Below is a small trained network, with its code and all its weights. Each question gives an input and a target symbol and asks what happens when units are switched off, that is, made to give their printed mean instead of their output.

import numpy as np


def w(rows, s, z=0):
    codes = np.array(rows[::2]) - 128.0
    scale = np.full(codes.shape[1], s)
    scale[-1] = z or s
    return codes * scale


def f(y):
    return y / 2 * (1 + np.tanh(0.7978845608 * (y + 0.044715 * y**3)))


def softmax(a):
    e = np.exp(a - a.max(-1, keepdims=True))
    return e / e.sum(-1, keepdims=True)


def log_softmax(a):
    a = a - a.max(-1, keepdims=True)
    return a - np.log(np.exp(a).sum(-1, keepdims=True))


def net(x, mask):
    ids = ['βγζηθλμξπστφψω'.index(c) for c in x.split()]
    T = len(ids)
    res = E[ids] + P[:T]
    q, k, v = (res @ M[0].T for M in (Q, K, V))
    z = softmax(np.where(np.tri(T) > 0, q @ k.T / 2**0.5, -1e9)) @ v
    res = res + np.where(mask[0], z, O[0][:, -1]) @ O[0][:, :-1]
    y = f(res @ A[0][:, :-1].T + A[0][:, -1])
    res = res + np.where(mask[1:9], y, B[0][:, -1]) @ B[0][:, :-1]
    return log_softmax(res[-1] @ U[:, :-1].T + U[:, -1])


Q, K, V, O, A, B = {}, {}, {}, {}, {}, {}
E = w([
[185,173,159,67,196],'β',
[107,111,143,138,162],'γ',
[153,198,87,133,199],'ζ',
[113,121,119,146,159],'η',
[111,117,125,140,162],'θ',
[174,96,101,133,196],'λ',
[151,52,107,117,210],'μ',
[68,77,142,141,181],'ξ',
[107,128,121,133,145],'π',
[110,91,156,144,157],'σ',
[132,141,140,101,112],'τ',
[98,132,108,173,136],'φ',
[186,93,3,132,147],'ψ',
[128,173,126,125,87],'ω',
],0.022)
P = w([
[142,93,91,94,104],'0',
[247,129,174,150,93],'1',
[96,125,104,84,138],'2',
[246,149,186,155,108],'3',
[80,137,93,86,149],'4',
[241,166,176,154,113],'5',
[73,147,87,75,155],'6',
[227,178,170,155,123],'7',
[76,152,77,72,166],'8',
[229,180,162,153,137],'9',
[73,150,77,65,185],'10',
[178,140,186,156,89],'11',
[57,160,72,67,102],'12',
[247,125,193,140,94],'13',
],0.013)
Q[0] = w([
[6,181,21,75,242],'H1',
[16,100,4,3,119],'H1',
],0.0064)
K[0] = w([
[164,164,94,158,246],'H1',
[194,105,99,42,206],'H1',
],0.012)
V[0] = w([
[193,143,143,2,152],'H1',
[138,11,166,109,183],'H1',
],0.009)
O[0] = w([
[111,208,180,2,104,255],'H1',
[233,91,113,53,252,192],'H1',
],0.0095,0.0034)
A[0] = w([
[72,69,120,173,169,151],'N1',
[107,37,120,114,125,107],'N2',
[172,135,10,111,172,245],'N3',
[58,80,29,2,157,2],'N4',
[153,92,133,201,192,162],'N5',
[187,172,112,104,183,160],'N6',
[108,110,146,106,163,222],'N7',
[104,100,22,147,158,74],'N8',
],0.0098,0.0043)
B[0] = w([
[170,220,119,129,8,175],'N1',
[40,182,150,224,161,155],'N2',
[1,100,206,181,31,250],'N3',
[236,129,43,215,200,254],'N4',
[142,97,183,157,221,233],'N5',
[109,40,114,142,119,251],'N6',
[73,182,144,118,59,211],'N7',
[193,222,140,117,47,146],'N8',
],0.0069,0.0092)
U = w([
[5,150,135,91,141,252],'β',
[147,157,151,60,213,114],'γ',
[171,119,74,156,121,216],'ζ',
[142,116,140,144,135,42],'η',
[154,91,127,118,127,119],'θ',
[142,67,57,134,196,115],'λ',
[126,105,150,138,136,43],'μ',
[84,118,243,141,185,80],'ξ',
[132,79,102,121,161,225],'π',
[151,111,204,127,172,109],'σ',
[154,106,214,89,96,240],'τ',
[249,204,168,254,173,21],'φ',
[141,74,154,145,83,178],'ψ',
[162,194,217,186,73,72],'ω',
],0.008,0.0037)

Each question gives the input, a string of symbols that net reads in full, and the target symbol t.
The units are the heads (2 rows each of Q, K, V and O) and the neurons (one row each of A and B). Each row of codes is followed by its name. A weight is (code - 128) times the scale printed after its matrix; where a second scale follows, it is the last column's (O, A, B and U).
mask holds one flag per unit, heads first, then neurons. A switched-off unit (its flag False) gives its mean, the last column of its rows in O or B, instead of its output. The means were averaged over made-up inputs and are rounded, as every weight is.
A unit's drop is (log p(t) with every unit on - log p(t) with that unit switched off) / (log p(t) with every unit on - log p(t) with every unit switched off).
The circuit of an input: a set's keep is (log p(t) with only the set's units on - log p(t) with every unit switched off) / (log p(t) with every unit on - log p(t) with every unit switched off). Starting from all 9 units, units are removed one at a time, each time the one whose removal leaves the highest keep (on an exact tie, the one counted first), for as long as the keep stays at least 0.8.
circuit, biggest first: the units of the circuit, biggest drop first
most important unit: the unit with the biggest drop
k most important neurons: the k neurons with the biggest drops, biggest first
drop of u: that unit's drop, to one decimal
input ξ β σ ξ ω, target γ: circuit, biggest first	(H1; N3)
input ξ ξ ζ λ, target ξ: 2 most important neurons	(N3; N5)
input ξ ζ σ φ ζ ζ ξ μ, target ξ: 4 most important neurons	(N4; N3; N5; N2)
input ξ ξ ω φ ω φ φ, target ω: 2 most important neurons	(N8; N1)
input ξ φ ξ ξ, target φ: 3 most important neurons	(N1; N3; N5)
input φ ξ τ ζ ξ φ β τ φ β ξ, target γ: circuit, biggest first	(H1; N4; N3)
input φ μ θ, target λ: most important unit	N4
input ξ ψ ω γ η μ ξ ξ ω ξ τ, target λ: 2 most important neurons	(N4; N6)
input ξ ξ β ξ ξ ξ τ ξ σ ξ π, target γ: circuit, biggest first	(H1; N4)
input σ τ ψ φ θ π ξ μ η, target λ: circuit, biggest first	(N4; H1)
input ξ μ φ, target λ: circuit, biggest first	(H1; N4)
input ζ τ β ξ ξ π ξ ζ ξ λ, target ξ: 3 most important neurons	(N3; N4; N5)
input σ φ ζ ξ ζ π ψ ξ φ τ η φ, target φ: 4 most important neurons	(N3; N6; N5; N7)
input ψ τ ζ, target β: 2 most important neurons	(N4; N5)
input γ β β θ ξ ξ ξ φ ζ, target β: most important neuron	(N5)
input φ π ψ ξ ξ θ ξ μ, target ξ: drop of N4	0.4
input ξ η ξ φ β ξ σ, target γ: drop of N4	0.2
input ζ ξ ξ ζ ξ ξ ζ β, target ξ: drop of H1	0.6
